Below are the code and all the weights of a small trained network. Each question names an input and a class and asks about switching units off, where a switched-off unit gives its printed mean instead of its output.

import numpy as np


def w(rows, s, z=0):
    codes = np.array(rows[::2]) - 128.0
    scale = np.full(codes.shape[1], s)
    scale[-1] = z or s
    return codes * scale


def f(y):
    return y / 2 * (1 + np.tanh(0.7978845608 * (y + 0.044715 * y**3)))


def log_softmax(a):
    a = a - a.max(-1, keepdims=True)
    return a - np.log(np.exp(a).sum(-1, keepdims=True))


def net(x, mask):
    res = np.array(x, float).reshape(1, 5) / 4 @ E
    y = f(res @ A[0][:, :-1].T + A[0][:, -1])
    res = res + np.where(mask, y, B[0][:, -1]) @ B[0][:, :-1]
    return log_softmax(res[-1] @ U[:, :-1].T + U[:, -1])


A, B = {}, {}
E = w([
[88,205,205,220,54,231,17],'x0',
[241,15,157,208,4,93,138],'x1',
[32,22,221,17,94,60,36],'x2',
[86,14,217,190,247,229,206],'x3',
[211,47,35,46,163,254,9],'x4',
],0.0045)
A[0] = w([
[68,174,202,182,103,39,216,54],'n0',
[24,238,98,57,233,158,130,59],'n1',
[176,65,47,56,200,41,229,101],'n2',
[175,68,49,57,199,42,225,100],'n3',
[241,34,148,205,27,87,160,52],'n4',
[160,245,39,62,29,29,43,18],'n5',
[102,194,192,211,81,220,31,35],'n6',
[101,192,190,208,83,218,34,56],'n7',
[236,39,149,201,34,90,155,57],'n8',
[71,173,198,176,106,45,208,65],'n9',
[176,62,45,52,204,38,234,91],'n10',
[185,201,58,196,144,169,181,56],'n11',
[13,255,90,51,249,156,135,19],'n12',
[27,232,99,60,227,158,130,65],'n13',
[194,214,48,208,143,174,190,35],'n14',
[187,204,56,199,144,170,183,52],'n15',
[190,208,53,202,143,172,186,52],'n16',
[68,173,200,182,105,40,213,56],'n17',
[68,174,202,182,105,39,217,52],'n18',
[69,173,203,183,103,37,216,52],'n19',
[39,55,202,44,92,71,44,73],'n20',
[83,23,236,172,234,227,189,9],'n21',
[102,189,189,201,85,213,39,55],'n22',
[187,65,66,73,149,217,51,28],'n23',
[197,219,42,211,144,175,193,31],'n24',
[190,59,62,70,151,224,47,2],'n25',
[157,233,43,69,34,35,52,26],'n26',
[39,55,203,44,92,71,45,72],'n27',
[189,64,65,73,149,218,52,23],'n28',
[39,55,203,43,92,72,42,73],'n29',
],0.0049,0.0009)
B[0] = w([
[162,184,68,124,167,231,63,207],'n0',
[169,29,166,181,76,78,54,220],'n1',
[47,159,161,92,49,194,124,225],'n2',
[38,162,168,88,39,219,123,222],'n3',
[158,44,168,165,80,107,44,219],'n4',
[97,29,79,229,161,198,239,255],'n5',
[43,166,160,79,61,202,166,207],'n6',
[47,165,157,82,65,177,163,206],'n7',
[154,52,162,161,85,112,52,211],'n8',
[156,179,80,125,160,183,71,199],'n9',
[38,163,166,89,40,210,123,230],'n10',
[174,115,173,72,161,122,151,183],'n11',
[170,18,169,184,73,92,41,235],'n12',
[166,34,162,178,80,79,59,215],'n13',
[180,111,180,63,165,129,156,198],'n14',
[175,116,173,74,160,124,151,186],'n15',
[178,114,179,68,165,125,154,191],'n16',
[161,183,72,124,164,208,65,205],'n17',
[159,185,70,125,164,204,69,207],'n18',
[162,183,70,124,165,248,64,208],'n19',
[207,120,171,65,200,136,188,229],'n20',
[87,40,33,254,155,197,237,235],'n21',
[54,161,153,84,72,181,163,198],'n22',
[145,220,56,129,168,220,68,218],'n23',
[190,107,202,51,179,138,162,204],'n24',
[146,215,67,133,164,211,73,225],'n25',
[101,32,79,220,161,218,231,242],'n26',
[207,120,171,65,200,135,187,229],'n27',
[145,217,67,130,166,214,69,218],'n28',
[204,120,170,68,198,134,187,230],'n29',
],0.0067,0.0041)
U = w([
[157,210,37,123,172,154,38,129],'0',
[198,127,214,52,189,113,191,127],'1',
[88,80,63,234,143,142,233,117],'2',
[26,174,181,73,29,143,131,131],'3',
[170,67,181,178,75,95,10,129],'4',
[96,180,111,132,136,33,135,254],'5',
[120,186,111,142,127,45,131,38],'6',
[109,177,103,136,129,43,128,51],'7',
],0.011,0.0087)

Each question gives the input, the list of numbers given to net, and the class t.
The units are the neurons (one row each of A and B). Each row of codes is followed by its name. A weight is (code - 128) times the scale printed after its matrix; where a second scale follows, it is the last column's (A, B and U).
mask holds one flag per neuron, in row order. A switched-off neuron (its flag False) gives its mean, the last column of its row in B, instead of its output. The means were averaged over made-up inputs and are rounded, as every weight is.
A unit's drop is (log p(t) with every unit on - log p(t) with that unit switched off) / (log p(t) with every unit on - log p(t) with every unit switched off).
The circuit of an input: a set's keep is (log p(t) with only the set's units on - log p(t) with every unit switched off) / (log p(t) with every unit on - log p(t) with every unit switched off). Starting from the 12 units with the biggest drops (on a tie, the unit counted first), units are removed one at a time, each time the one whose removal leaves the highest keep (on an exact tie, the one counted first), for as long as the keep stays at least 0.8.
circuit, biggest first: the units of the circuit, biggest drop first
unit that matters most: the unit with the biggest drop
k most important neurons: the k neurons with the biggest drops, biggest first
drop when u is switched off: that unit's drop, to one decimal
input [-3,-8,-2,4,7], class 4: circuit, biggest first => [n12, n1]
input [8,8,-2,1,1], class 3: 2 most important neurons => [n6, n7]
input [7,1,-3,-6,3], class 3: circuit, biggest first => [n6, n7]
input [5,2,3,-8,6], class 2: circuit, biggest first => [n5, n26]
input [0,-6,-3,-6,2], class 2: circuit, biggest first => [n5, n26]
input [-7,-2,-7,6,-6], class 1: unit that matters most => n24
input [7,-8,-8,8,-6], class 1: 3 most important neurons => [n24, n14, n16]
input [6,4,1,3,-4], class 3: 3 most important neurons => [n6, n7, n22]
input [-8,6,7,-5,6], class 3: 3 most important neurons => [n10, n3, n2]
input [7,-7,-6,2,4], class 3: 3 most important neurons => [n6, n7, n22]
input [3,-4,5,-7,-2], class 2: 2 most important neurons => [n5, n26]
input [-7,8,-5,0,-3], class 4: 2 most important neurons => [n4, n8]
input [-6,8,-6,-4,-5], class 4: 2 most important neurons => [n4, n8]
input [4,2,-1,-3,2], class 3: unit that matters most => n21
input [4,2,8,7,-5], class 1: drop when n27 is switched off => 0.3
input [-6,3,-4,2,5], class 3: drop when n3 is switched off => 0.2
input [-6,-1,1,-2,2], class 3: drop when n8 is switched off => 0.0
input [-8,8,-4,0,4], class 3: drop when n10 is switched off => 0.3
